Here is a tiny trained network, its code and every weight. The questions are about switching its units off for an input and a class, where a switched-off unit gives its printed mean instead of its output.

import numpy as np


def w(rows, s, z=0):
    codes = np.array(rows[::2]) - 128.0
    scale = np.full(codes.shape[1], s)
    scale[-1] = z or s
    return codes * scale


def f(y):
    return y / 2 * (1 + np.tanh(0.7978845608 * (y + 0.044715 * y**3)))


def log_softmax(a):
    a = a - a.max(-1, keepdims=True)
    return a - np.log(np.exp(a).sum(-1, keepdims=True))


def net(x, mask):
    res = np.array(x, float).reshape(1, 6) / 4 @ E
    y = f(res @ A[0][:, :-1].T + A[0][:, -1])
    res = res + np.where(mask, y, B[0][:, -1]) @ B[0][:, :-1]
    return log_softmax(res[-1] @ U[:, :-1].T + U[:, -1])


A, B = {}, {}
E = w([
[127,130,130,130],'x0',
[130,115,109,127],'x1',
[130,124,122,129],'x2',
[2,147,105,196],'x3',
[171,74,223,240],'x4',
[213,209,81,194],'x5',
],0.0065)
A[0] = w([
[103,80,120,81,81],'N0',
[91,163,161,136,174],'N1',
[173,101,161,127,97],'N2',
[150,151,122,157,74],'N3',
[46,138,128,185,96],'N4',
[163,120,80,136,253],'N5',
[183,176,123,137,122],'N6',
[126,128,154,172,71],'N7',
[100,195,91,71,89],'N8',
[143,158,143,115,208],'N9',
[139,113,105,108,188],'N10',
[87,133,93,184,111],'N11',
[169,157,66,149,85],'N12',
[138,127,89,51,96],'N13',
[92,70,140,105,66],'N14',
[95,150,147,141,184],'N15',
[117,134,147,136,204],'N16',
[147,138,53,108,90],'N17',
[157,172,118,168,87],'N18',
[104,63,121,100,127],'N19',
[195,96,108,87,125],'N20',
[189,125,209,81,139],'N21',
[97,175,89,82,106],'N22',
[125,152,138,135,191],'N23',
[99,67,121,112,105],'N24',
[119,75,150,91,96],'N25',
[167,112,186,188,96],'N26',
[151,162,103,161,89],'N27',
[130,69,112,174,91],'N28',
[72,162,120,179,118],'N29',
[100,111,176,100,66],'N30',
[94,75,153,52,151],'N31',
[152,195,83,158,90],'N32',
[127,58,141,247,121],'N33',
[168,60,134,151,134],'N34',
[162,92,136,89,220],'N35',
[162,206,70,172,125],'N36',
[47,138,115,171,131],'N37',
[83,91,116,86,148],'N38',
],0.013,0.0058)
B[0] = w([
[199,108,172,148,151],'N0',
[205,136,47,164,171],'N1',
[116,154,105,40,173],'N2',
[184,46,198,91,135],'N3',
[184,115,78,47,206],'N4',
[44,130,119,213,244],'N5',
[189,76,98,132,195],'N6',
[138,125,147,90,140],'N7',
[17,153,253,44,207],'N8',
[64,96,97,169,192],'N9',
[40,202,107,137,172],'N10',
[165,101,50,53,177],'N11',
[130,82,138,121,181],'N12',
[121,178,144,88,184],'N13',
[227,84,155,142,154],'N14',
[158,130,45,172,177],'N15',
[88,187,96,168,181],'N16',
[148,138,186,102,173],'N17',
[179,25,176,119,166],'N18',
[157,74,120,177,168],'N19',
[179,112,61,88,199],'N20',
[135,137,40,84,235],'N21',
[80,202,225,107,197],'N22',
[140,108,71,217,172],'N23',
[198,104,208,194,154],'N24',
[223,89,131,154,158],'N25',
[38,174,195,74,219],'N26',
[230,92,180,149,157],'N27',
[116,190,182,46,144],'N28',
[198,107,85,94,193],'N29',
[253,84,154,134,141],'N30',
[221,91,135,228,216],'N31',
[223,45,190,118,197],'N32',
[63,205,174,74,254],'N33',
[46,168,109,60,192],'N34',
[123,166,45,185,223],'N35',
[193,84,187,204,246],'N36',
[180,129,69,81,216],'N37',
[145,151,178,187,185],'N38',
],0.0055,0.006)
U = w([
[73,177,240,36,93],'0',
[150,29,196,167,22],'1',
[98,163,93,153,251],'2',
[135,137,9,55,2],'3',
[77,129,105,159,235],'4',
],0.011,0.0053)

Each question gives the input, the list of numbers given to net, and the class t.
The units are the neurons (one row each of A and B). Each row of codes is followed by its name. A weight is (code - 128) times the scale printed after its matrix; where a second scale follows, it is the last column's (A, B and U).
mask holds one flag per neuron, in row order. A switched-off neuron (its flag False) gives its mean, the last column of its row in B, instead of its output. The means were averaged over made-up inputs and are rounded, as every weight is.
A unit's drop is (log p(t) with every unit on - log p(t) with that unit switched off) / (log p(t) with every unit on - log p(t) with every unit switched off).
The circuit of an input: a set's keep is (log p(t) with only the set's units on - log p(t) with every unit switched off) / (log p(t) with every unit on - log p(t) with every unit switched off). Starting from the 12 units with the biggest drops (on a tie, the unit counted first), units are removed one at a time, each time the one whose removal leaves the highest keep (on an exact tie, the one counted first), for as long as the keep stays at least 0.8.
circuit, biggest first: the units of the circuit, biggest drop first
most important unit: the unit with the biggest drop
top k neurons: the k neurons with the biggest drops, biggest first
drop of u: that unit's drop, to one decimal
input [-6,6,1,6,3,-7], class 1: circuit, biggest first	[N24 N14]
input [8,-4,5,-3,6,0], class 0: top 2 neurons	[N26 N33]
input [-7,-2,-7,1,7,6], class 0: circuit, biggest first	[N33 N26]
input [6,2,7,-6,2,7], class 1: circuit, biggest first	[N36 N18]
input [-1,5,-7,-6,1,7], class 1: most important unit	N36
input [2,7,2,-8,7,5], class 3: top 2 neurons	[N21 N20]
input [5,-7,2,3,7,7], class 0: top 2 neurons	[N33 N26]
input [6,-1,8,-3,-6,8], class 1: top 2 neurons	[N36 N32]
input [0,5,-2,6,0,-6], class 1: circuit, biggest first	[N24 N31 N14]
input [-8,5,-4,7,-4,-5], class 3: top 2 neurons	[N37 N4]
input [0,6,5,-4,-6,4], class 0: circuit, biggest first	[N8 N22]
input [3,3,4,7,1,6], class 3: top 2 neurons	[N11 N4]
input [-4,0,5,-6,7,4], class 0: circuit, biggest first	[N26 N33]
input [-6,5,0,7,3,7], class 1: circuit, biggest first	[N36 N32]
input [0,3,-4,-8,6,6], class 3: top neuron	[N21]
input [2,-6,-4,7,6,-5], class 3: top 2 neurons	[N4 N37]
input [-4,-5,6,6,-8,8], class 0: top 2 neurons	[N8 N22]
input [-1,2,6,7,8,2], class 0: top 3 neurons	[N33 N26 N28]
input [-3,1,-1,-1,-8,-4], class 0: top 2 neurons	[N8 N22]
input [-5,-8,0,-4,6,-4], class 2: top neuron	[N8]
input [7,7,8,-4,8,4], class 0: top 2 neurons	[N26 N33]
input [-6,2,5,2,-5,1], class 0: circuit, biggest first	[N8 N22]
input [-4,3,-1,-7,-2,7], class 1: circuit, biggest first	[N36 N32]
input [8,2,-2,6,1,-1], class 3: drop of N37	0.1
input [-4,0,8,-8,3,-6], class 3: drop of N2	0.1
